In the rows, 128 means zero.
Here are made-up elements, facts about them, and rows of numbers that follow some of those facts. Name the element behind each unnamed row.

How the elements are related:
δ f <- banik,bribuplas,dalapu,driner,droskir,febru,flepok,gastin,gribol,loklasus,muskeflo,nosodru,plogi,redoskis,risek,rodi,stoplom,stumu,tretruk,ziploklum
δ b <- batri,bomor,braklel,brikom,bufe,drudre,flaplor,flizo,floba,funel,gadrum,gerum,graske,gronom,grusku,libo,lugrorus,lustu,melu,natar,nepem,nusem,pivul,plaru,plibrom,pobra,rasu,ravor,saden,sazak,sime,skiple,stoklor,stuklen,taklo,tripatro,vugek,zemok,zoten,zudrun
δ d <- bepak,bodoga,brukal,dofa,dretum,gasi,gizu,gravorel,kesim,kipil,kiskage,kleklugas,laga,losto,memum,muluk,nalun,nofun,plokle,ridredus,rutre,skeskegri,sobul,staplo,stobri,suskes,temipa,trosi,tumus,visu,vonestir,vuflos
δ e <- bregulem,bruplibrin,bubra,damin,drafla,dreplom,fegraker,fistik,gotrim,maskek,nogak,plasuk,plegik,roba,ruzo,sevel,skatru,skemavol,skezon,skope,stuskul,tikil,triso,vaplan,zodu
δ a <- bribunum,dedunal,dregrazar,drodri,fasipli,fatum,fevutre,flaskam,flinam,flokom,gesti,gilis,giter,grabres,gripi,griskil,gumek,kabrubri,karasir,lenis,letra,lidrem,nebu,netun,nifla,noro,nubin,nutrom,pekla,pepom,pilak,plapu,plefles,skizopas,stubro,susor,suvus,tevuplam,tovu,trestul,veri,vigar,vudril,zana,zanal,zegan
δ c <- dagi,droki,drutro,flipo,flodril,gatugin,graflu,grazo,grifi,kegran,kepi,kimokes,loplokli,noflir,peve,rasteklo,regam,skabro,telis,tiruk,vatre,vime,vuguk
bubra θ [flipo,sevel,vugek,skezon,lenis,letra,pivul]
damin θ [kegran,vudril,loklasus]
dregrazar θ [memum,bribuplas,vatre,bregulem,loklasus,stuskul]
dretum θ [fatum,febru,bribunum,kabrubri,gilis,risek]
droki θ [drafla,roba,gastin,tikil,brikom,pilak,risek]
droskir θ [ridredus,nubin,skabro,gilis,risek]
drutro θ [plogi,gastin,rutre,kipil]
fevutre θ [flipo,febru,flokom]
flepok θ [sevel,tumus,ruzo,griskil]
flinam θ [drafla,skope,lustu,vatre,pepom,maskek]
gadrum θ [plokle,netun,vatre,zemok]
gesti θ [nepem,dedunal,pepom,tovu,fegraker]
gizu θ [gumek,fatum,letra]
kiskage θ [drodri,funel,vudril,flizo]
lidrem θ [skiple,kegran,plapu,bribuplas,temipa]
lugrorus θ [plapu,zanal,plibrom,ruzo]
muluk θ [flipo,fasipli,vatre,dalapu,vaplan]
muskeflo θ [flodril,flaplor,dreplom,bufe]
nalun θ [vatre,dalapu,bodoga]
natar θ [batri,grazo,flipo,ridredus,grusku,nusem,plefles,regam]
nifla θ [plogi,bribuplas]
nofun θ [temipa,loklasus,bepak]
nogak θ [graflu]
nosodru θ [kepi,skemavol,flaplor]
nutrom θ [braklel,fegraker,grabres]
pekla θ [grazo,febru,flodril,skeskegri,giter]
peve θ [graflu,loklasus,bufe]
plasuk θ [flipo,memum,pobra,lenis,losto]
plegik θ [dofa,grifi,drudre,flizo,kimokes,dalapu,suskes,brikom,floba]
rasu θ [libo,bribuplas,pobra,sime,bomor]
saden θ [banik,fatum,noro]
sazak θ [gatugin,nusem,vonestir,suskes,bepak,flokom]
skizopas θ [graske,regam]
sobul θ [gasi,bregulem,dagi]
staplo θ [gribol,letra,kleklugas]
stobri θ [memum]
stoklor θ [rasteklo,kabrubri,gravorel,sime]
stoplom θ [ridredus,skope,melu,lenis]
stuklen θ [batri,skope,loplokli,kabrubri,karasir,zemok,dalapu,gerum]
stumu θ [bruplibrin,grusku,gerum]
susor θ [trestul,lenis]
suvus θ [sevel,noflir,lustu,redoskis,fistik,kesim,pepom]
tevuplam θ [drodri,flaskam,libo,gronom,regam,vigar]
tripatro θ [noflir,driner,brukal]
triso θ [braklel,loplokli,laga,zudrun]
trosi θ [dreplom,vigar,brikom]
veri θ [banik,plokle,bruplibrin,kipil]
vime θ [flodril,rutre,dalapu,tikil,giter,rodi]
visu θ [braklel,tretruk,plaru]
vuflos θ [graflu,gripi,drudre,tumus,dalapu,ravor]
vuguk θ [tiruk,vatre,gribol,brikom,bomor]
zana θ [gotrim,graflu,laga,skatru,kipil,giter,dagi]
zegan θ [taklo,bomor]
ziploklum θ [loplokli,skeskegri,nebu,tovu]
zodu θ [flizo,dedunal,kipil,bodoga,telis,stubro]
zoten θ [drodri,gumek,kimokes,taklo,lenis]
β 49 <- banik,bepak,braklel,bregulem,bribunum,bribuplas,bruplibrin,fegraker,flokom,gasi,gerum,gilis,giter,gribol,gronom,grusku,kipil,kiskage,lenis,loklasus,plapu,plibrom,rasu,tretruk,zanal,zegan
β 203 <- batri,brukal,bubra,bufe,dalapu,dofa,driner,drodri,fasipli,flaplor,flepok,flipo,gadrum,gastin,gatugin,gizu,graske,kegran,kepi,kesim,libo,loplokli,lugrorus,lustu,melu,nepem,noflir,nusem,pilak,plefles,plogi,regam,ridredus,risek,roba,ruzo,skeskegri,skezon,sobul,tripatro,tumus,veri,visu,vonestir,vugek,zana,zemok
β 260 <- bodoga,bomor,brikom,dagi,damin,dedunal,drafla,dregrazar,dreplom,dretum,droki,droskir,drudre,drutro,fatum,febru,fevutre,fistik,flaskam,flinam,flizo,floba,flodril,funel,gesti,gotrim,grabres,graflu,gravorel,grazo,grifi,gripi,griskil,gumek,kabrubri,karasir,kimokes,kleklugas,laga,letra,lidrem,losto,maskek,memum,muluk,muskeflo,nalun,natar,nebu,netun,nifla,nofun,nogak,noro,nosodru,nubin,nutrom,pekla,pepom,peve,pivul,plaru,plasuk,plegik,plokle,pobra,rasteklo,ravor,redoskis,rodi,rutre,saden,sazak,sevel,sime,skabro,skatru,skemavol,skiple,skizopas,skope,staplo,stobri,stoklor,stoplom,stubro,stuklen,stumu,stuskul,suskes,susor,suvus,taklo,telis,temipa,tevuplam,tikil,tiruk,tovu,trestul,triso,trosi,vaplan,vatre,vigar,vime,vudril,vuflos,vuguk,ziploklum,zodu,zoten,zudrun
σ 478 <- banik,batri,bodoga,bomor,bribuplas,brikom,brukal,bubra,bufe,dalapu,damin,drafla,dregrazar,dretum,drodri,droki,droskir,drutro,fasipli,febru,fevutre,fistik,flaplor,flinam,flipo,flizo,flokom,funel,gastin,gatugin,gerum,gesti,graflu,gravorel,grazo,gribol,griskil,gronom,gumek,karasir,kesim,kiskage,laga,lenis,letra,libo,loklasus,loplokli,lugrorus,lustu,maskek,melu,memum,muskeflo,nalun,nebu,netun,nofun,nogak,nosodru,nubin,nutrom,pepom,pivul,plegik,plibrom,regam,ridredus,risek,rodi,sevel,skemavol,skiple,skizopas,sobul,stoklor,stoplom,stubro,stumu,suvus,temipa,tevuplam,tiruk,tripatro,trosi,vaplan,vatre,vudril,vugek,zana,zanal,zemok,ziploklum,zodu,zoten
σ 287 <- bepak,braklel,bregulem,bribunum,bruplibrin,dagi,dedunal,dofa,dreplom,driner,drudre,fatum,fegraker,flaskam,flepok,floba,flodril,gadrum,gasi,gilis,giter,gizu,gotrim,grabres,graske,grifi,gripi,grusku,kabrubri,kegran,kepi,kimokes,kipil,kleklugas,lidrem,losto,muluk,natar,nepem,nifla,noflir,noro,nusem,pekla,peve,pilak,plapu,plaru,plasuk,plefles,plogi,plokle,pobra,rasteklo,rasu,ravor,redoskis,roba,rutre,ruzo,saden,sazak,sime,skabro,skatru,skeskegri,skezon,skope,staplo,stobri,stuklen,stuskul,suskes,susor,taklo,telis,tikil,tovu,trestul,tretruk,triso,tumus,veri,vigar,vime,visu,vonestir,vuflos,vuguk,zegan,zudrun

Some rows with their names:
[120 118 129 126 112 130 121 122 130 132 139 105 111 130 135 133 112 137
 105 124 134 121 131 136 123 133 128 144  96 107 110 118 137 146 119 125
 112]: plegik
[132 134 128 127 143 132 132 125  95 138 127 125 141 143 119 114 132 130
 127 119 138 135 132 116 149 120 113 134 143 174 124 139 132 118 122 124
 129]: gizu
[106 111 128 124 124 125 113 121 145 124 131 120 117 131 130 131 114 122
 118 124 126 125 123 136 118 142 131 130 117  92 119 122 137 146 118 129
 123]: rodi
[106 106 128 122 127 126 115 123 143 118 129 111 116 131 131 137 113 117
 120 124 127 123 126 139 120 134 131 125 113  93 123 126 135 146 115 129
 117]: nebu
[143 120 126 114 109 142 125 138 125 121 107 131 132 117 136 130 127 127
 117 128 137 128 134 144 127 133 145 138 176 115 128 137 138 132 120 129
 121]: trestul
[143 133 132 134 157 139 121 127 106 124 129 139 145 126 107 119 130 101
 147 129 133 140 128 135 138 137 106 107 106 162 133 131 135 125 126 129
 138]: giter
[139 142 131 134 146 130 135 117  86 136 128 131 137 144 121 117 129 119
 143 123 137 136 133 131 145 127 108 126 154 170 123 133 134 118 123 126
 132]: veri
[142 133 133 129 162 138 121 133 117 129 128 137 146 127 103 117 132 110
 141 125 132 134 130 130 140 139 100 108 104 167 138 138 137 126 128 127
 139]: kipil
[160 129 128 123  99 144 133 133 111 129 112 123 125 114 139 130 126 134
 110 128 142 124 137 144 129 128 140 146 174 132 119 134 138 133 123 125
 117]: plasuk
[136 131 121 127 146 130 124 127 101 127 120 126 149 147 114 123 138 121
 140 126 132 138 134 146 147 132 106 127 150 160 138 134 132 128 128 129
 126]: ruzo
[132 118 129 113 110 138 128 138 135 116 101 129 130 113 137 132 127 120
 124 127 133 129 134 150 131 129 138 132 177 119 131 141 139 134 119 127
 124]: skope
[145 126 128 119 116 142 130 138 128 120 109 137 128 113 137 134 127 123
 128 129 134 131 140 157 129 142 131 136 157 118 124 133 143 135 124 128
 120]: floba
[107 125 121 137 155 120 120 115  97 130 151  97 133 162 117 128 119 127
 122 122 137 133 136 135 144 128 100 137  65 143 119 118 128 137 121 126
 111]: lugrorus
[114 104 121 121 121 129 109 128 138 119 129 110 123 135 130 135 116 130
 106 125 131 122 130 143 120 136 132 135 121  92 125 125 133 150 117 130
 112]: griskil
[147 119 128 112 111 143 126 140 136 125 110 129 131 115 133 127 130 134
 112 124 132 122 134 136 128 135 139 136 173 123 130 144 140 134 120 127
 122]: kleklugas
[158 131 131 123 108 145 138 133 109 126 114 125 123 113 141 132 124 128
 120 128 139 126 140 151 131 136 137 145 159 127 115 133 141 134 123 127
 117]: sazak
[151 133 129 131 156 143 120 134 113 131 130 136 148 126 104 115 134 118
 131 125 135 134 127 126 142 136 106 115  98 170 137 134 136 127 129 127
 133]: bepak
[112 113 130 128 122 129 122 125 133 122 133 106 114 129 141 136 111 127
 107 124 136 125 135 137 127 128 133 142  88 104 111 122 135 143 116 125
 110]: stoklor

Which element is each row?
No name comes twice in this set of rows, the named rows included.
[121 120 131 128 117 128 122 122 127 129 138 104 112 132 135 135 111 131
 113 125 132 117 132 143 122 132 125 138 105 106 114 124 137 147 119 126
 111] => zodu
[134 139 130 134 150 130 140 121  83 130 127 128 138 143 124 123 129 118
 145 125 138 138 140 139 151 124 106 131 133 171 122 134 133 119 122 125
 126] => gadrum
[142 126 133 133 162 137 125 132 104 113 124 128 146 127 113 126 129  96
 151 131 134 137 136 150 145 129  99 106 104 163 138 135 134 128 124 130
 131] => braklel
[124 108 127 127 115 128 116 125 120 120 133  93 116 139 137 136 109 131
 102 127 137 112 132 136 121 121 135 138 126 104 118 129 129 145 114 129
 108] => suvus
[130 136 124 127 147 129 125 121  99 131 124 145 145 144 114 117 134 116
 148 123 131 143 129 137 138 137 110 124 152 157 132 129 136 122 127 130
 136] => plogi
[150 125 125 117 107 143 126 139 126 123 110 134 130 116 134 132 129 131
 121 128 131 125 135 159 127 144 133 136 171 121 128 135 142 138 124 129
 119] => stuskul
[105 104 124 119 123 129 117 134 145 115 126 107 122 132 134 137 114 124
 106 126 133 128 130 141 128 129 135 138  91  93 121 125 133 149 115 126
 108] => pivul
[114 110 121 120 118 131 109 129 147 124 131 119 121 132 125 134 118 130
 108 124 128 126 128 141 119 145 127 137 104  89 120 119 137 149 122 129
 115] => vudril
[130 117 124 122 116 132 115 128 138 136 141 109 115 132 129 129 117 142
  98 122 131 116 133 127 120 142 124 142 104 106 115 126 140 147 123 125
 111] => nofun
[120 131 131 124 154 126 131 126 110 134 121 138 142 142 113 118 134 116
 147 120 127 137 135 132 147 136 105 117 145 165 133 140 136 120 123 126
 138] => skeskegri
[161 130 124 133 152 142 116 132  99 125 128 131 151 130 105 117 133 111
 134 130 140 136 129 141 138 136 105 119 110 161 136 131 133 130 128 132
 128] => plapu
[106 128 126 134 159 119 121 112 111 142 153 106 129 161 110 119 122 132
 126 117 132 129 129 116 139 132  97 130  80 150 119 123 132 134 123 124
 122] => sobul
[157 135 128 137 145 144 124 128  89 130 131 127 144 127 112 115 127 116
 126 128 145 135 127 126 141 120 116 124 103 172 126 129 130 124 126 127
 129] => zegan
[ 90 114 132 139 170 127 114 124 125 117 146 118 136 139 109 128 117 104
 130 126 134 143 122 125 142 121 103 111  23 139 125 118 126 136 120 126
 126] => gerum

The same elements again, as new rows of numbers:
Known rows:
[129 117 113 125 118 131 161 134 109 158 156 110 122 107 107  90 145 122
 122 149 136 112 121  81 140 126  93 129 140 135 194 142 123  97 114 108
 138 149 117 125 124 197 113 130 101 118  94]: noflir
[128 122 108 138 120 122 150 132 108 149 119 125 112 143  94 107 118 139
 135 123 123 101 119 111 120 132 118 130 149 112 152 126 100 113 139 134
 130 128 110 128 139 151 110 131 112 104 129]: plaru
[122 123 124 136 105 114 136 114 136 100 124 127 110 138 100 118 150 131
 138 133 126 154 149 127 132 142 115 101 137 137 100 146 104 114 124 143
 136 143 143 105  99 128 125 123 149 121 155]: sevel
[120 129 111 133 109 111 123 139 123 125 136 135 108 155 100 103 132 132
 141 131 123 135 140 134 134 118 112  91 125 127 113 130 123 121 146 139
 133 146 135 126  85 123 127 141 135  98 151]: skiple
[126 115 111 142 124 123 159 135 125 144 143 109 131  99 124 113 156 134
 116 152 136 119 129  78 133 160 110 123 137 151 179 162 105  94 120 102
 143 149 121 122 121 189 114 125  94 133 108]: ruzo
[136 121 115 126 120 127 152 147 109 156 154 115 129 106 122  87 152 139
 117 145 133 109 113  81 138 126 108 121 131 149 185 145 126 105 132 107
 138 149 112 140 133 188 106 137  87 117  99]: plogi
[136 117 113 128 109 129 161 140 107 154 156 117 125 101 114  94 151 126
 118 147 139 112 123  82 136 121 100 131 138 141 187 147 119 100 124 108
 135 148 119 129 133 195 109 135  95 121  99]: driner
[130 119 110 137 133 127 155 144 116 148 154 112 133 113 123  92 150 140
 114 148 133 105 108  87 138 143  99 122 128 146 195 144 121 102 120 111
 137 150 116 133 124 184 113 131  90 117  95]: dofa
[129 121 115 144 132 114 150 127 122 134 112 125 111 130 108 114 137 147
 123 126 119 109 127 112 111 143 120 130 136 119 144 129  99 117 147 126
 124 123 109 128 146 141 107 133 108 112 131]: flaskam
[122 120 113 129 128 121 152 146 113 159 156 107 127 114 117  89 147 133
 117 150 129 113 118  84 137 132  96 118 127 138 196 138 130 102 131 101
 137 151 111 139 117 189 109 139  89 111 101]: kegran
[ 85 125  99 159 173 109 115 133 104  82  13 106 165 191  79 138  58 167
 133 110  89 165 140  94 123  71 147 152 162 147 108 134 149 157  89 119
 151  75  62 115 176 108 146 159 158 118 106]: kipil
[ 89 127 102 144 159 110 100 131 121  53  25 125 152 179  86 133  87 148
 132 121  81 197 177 115 127  51 141 123 147 161  54 144 168 165  85 126
 149  86  95  99 138  78 165 159 196 123 120]: lenis
[130 133 118 148  95 117 122 132 118 109 144 143 113 166 103 120 134 141
 130 127 143 137 114 146 141 112  99 108 113 130 127 126 119 132 140 152
 130 143 142 124  94 127 122 148 130 102 134]: drutro
[127 122 106 139 135 118 148 138 113 149 118 125 112 141 101 104 122 145
 131 124 117  97 120 113 117 134 118 126 141 113 152 123 106 115 148 131
 126 128 109 133 137 144 112 134 108 100 130]: floba
[143 121 105 151 110 132 152 147 113 145 158 133 135 109 129 123 151 141
 105 148 151 102 102  97 132 141 103 136 124 152 189 152 108 109 127 118
 141 143 129 129 128 189 116 139  87 129  89]: veri
[ 85 132 104 145 146 103  96 143 113  61  31 122 154 192  84 123  77 151
 136 115  87 203 171 112 132  35 144 118 141 161  62 136 177 169 101 118
 149  91  86 113 135  81 158 173 185 114 131]: bribuplas
[141 127 117 143  90 121 136 132 119 102 141 149 107 147 106 114 148 132
 125 126 137 134 132 141 129 100 100 114 114 128 116 128 118 129 138 151
 120 136 147 115 109 119 124 145 138 106 132]: stoplom
[ 90 124  91 154 163 116 117 139  95  97  16 118 159 186  75 139  49 157
 136 111  89 158 147  96 119  59 151 156 171 140 106 136 149 153  89 122
 150  74  68 112 169 112 153 158 165 116 104]: braklel

Which element is each row?
No name comes twice in this set of rows, the named rows included.
[136 123 104 118 113 133 134 146 120 132 173 132 123 111 119  86 161 119
 123 155 131 126 136 110 149 113  92  94 119 160 147 152 138 107 111 125
 141 165 150 120  80 162 138 131 128 112 108] => vugek
[133 118 106 153 109 132 158 143 110 147 159 122 134 118 117 119 143 135
 111 147 154 103 103  93 138 139  94 138 128 144 199 148 110 103 117 117
 138 148 128 125 120 192 119 136  90 123  89] => visu
[126 120 107 164 117 119 160 133 116 131 122 130 114 150 101 129 127 144
 118 125 139 104 116 124 114 135 105 143 127 114 166 124  96 119 141 136
 118 124 117 122 137 144 115 139 109 108 118] => muluk
[ 93 131 103 146 147 109 101 139 112  57  34 127 153 189  86 127  81 149
 134 115  90 196 169 115 132  30 138 125 141 159  62 137 173 168  94 126
 144  86  91 108 139  81 162 169 190 116 122] => gribol
[136 129 104 146 104 123 127 137 119 116 143 150 111 156 106 118 136 136
 129 130 133 122 128 146 129 112 103 108 116 131 118 131 115 127 139 154
 126 141 149 121  91 118 133 143 135 100 133] => stoklor
[141 122 119 117 129 135 133 134 127 117 171 124 129 114 122  78 172 135
 122 149 128 132 124 106 155 125  86  93 116 168 149 149 138 111  98 133
 141 164 147 121  95 159 132 122 128 115 103] => ridredus
[126 128 123 136  98 114 127 120 127 109 131 133 108 144 102 115 142 128
 137 132 129 148 142 130 133 126 114 101 130 134 108 138 112 120 136 141
 136 143 140 115  95 129 121 134 142 111 151] => griskil
[137 126  98 136  90 133 134 149 114 132 179 142 125 125 119 110 151 115
 121 155 151 126 130 116 150 110  90 104 117 156 156 153 130 108 117 128
 142 163 157 117  70 167 139 139 124 116 106] => tripatro
[124 122 119 144 131 117 147 126 116 135 117 116 119 148  99 107 126 155
 131 121 123 111 110 110 126 148 114 126 140 120 154 125 101 117 135 137
 128 130 107 132 144 149 104 129 107 106 126] => rutre
[ 96 131  95 144 158 117  92 141 107  63  36 133 158 193  81 129  71 153
 137 114  88 179 155 122 134  43 141 124 149 163  65 138 169 165  81 141
 152  87  96 107 134  80 171 158 194 112 115] => gerum
[142 131 113 148  89 128 119 146 119 119 179 145 136 126 132 125 157 136
 115 150 159 137 107 120 154 129  99 103 106 171 152 160 124 119 124 130
 150 160 160 125  78 168 129 145 109 127 107] => zana
[ 80 123  94 165 178 106 123 139 110  83  12 107 159 189  83 137  62 164
 125 113  87 165 152  95 116  68 143 152 155 143 112 131 152 158  99 112
 142  72  60 116 169 101 151 162 160 116 108] => bepak
[135 124 118 120 121 126 124 141 131 123 166 124 127 107 130  89 173 130
 121 154 129 140 134 105 150 129 100  88 114 168 137 156 136 111 120 120
 144 163 145 125  84 161 127 133 120 121 115] => drodri

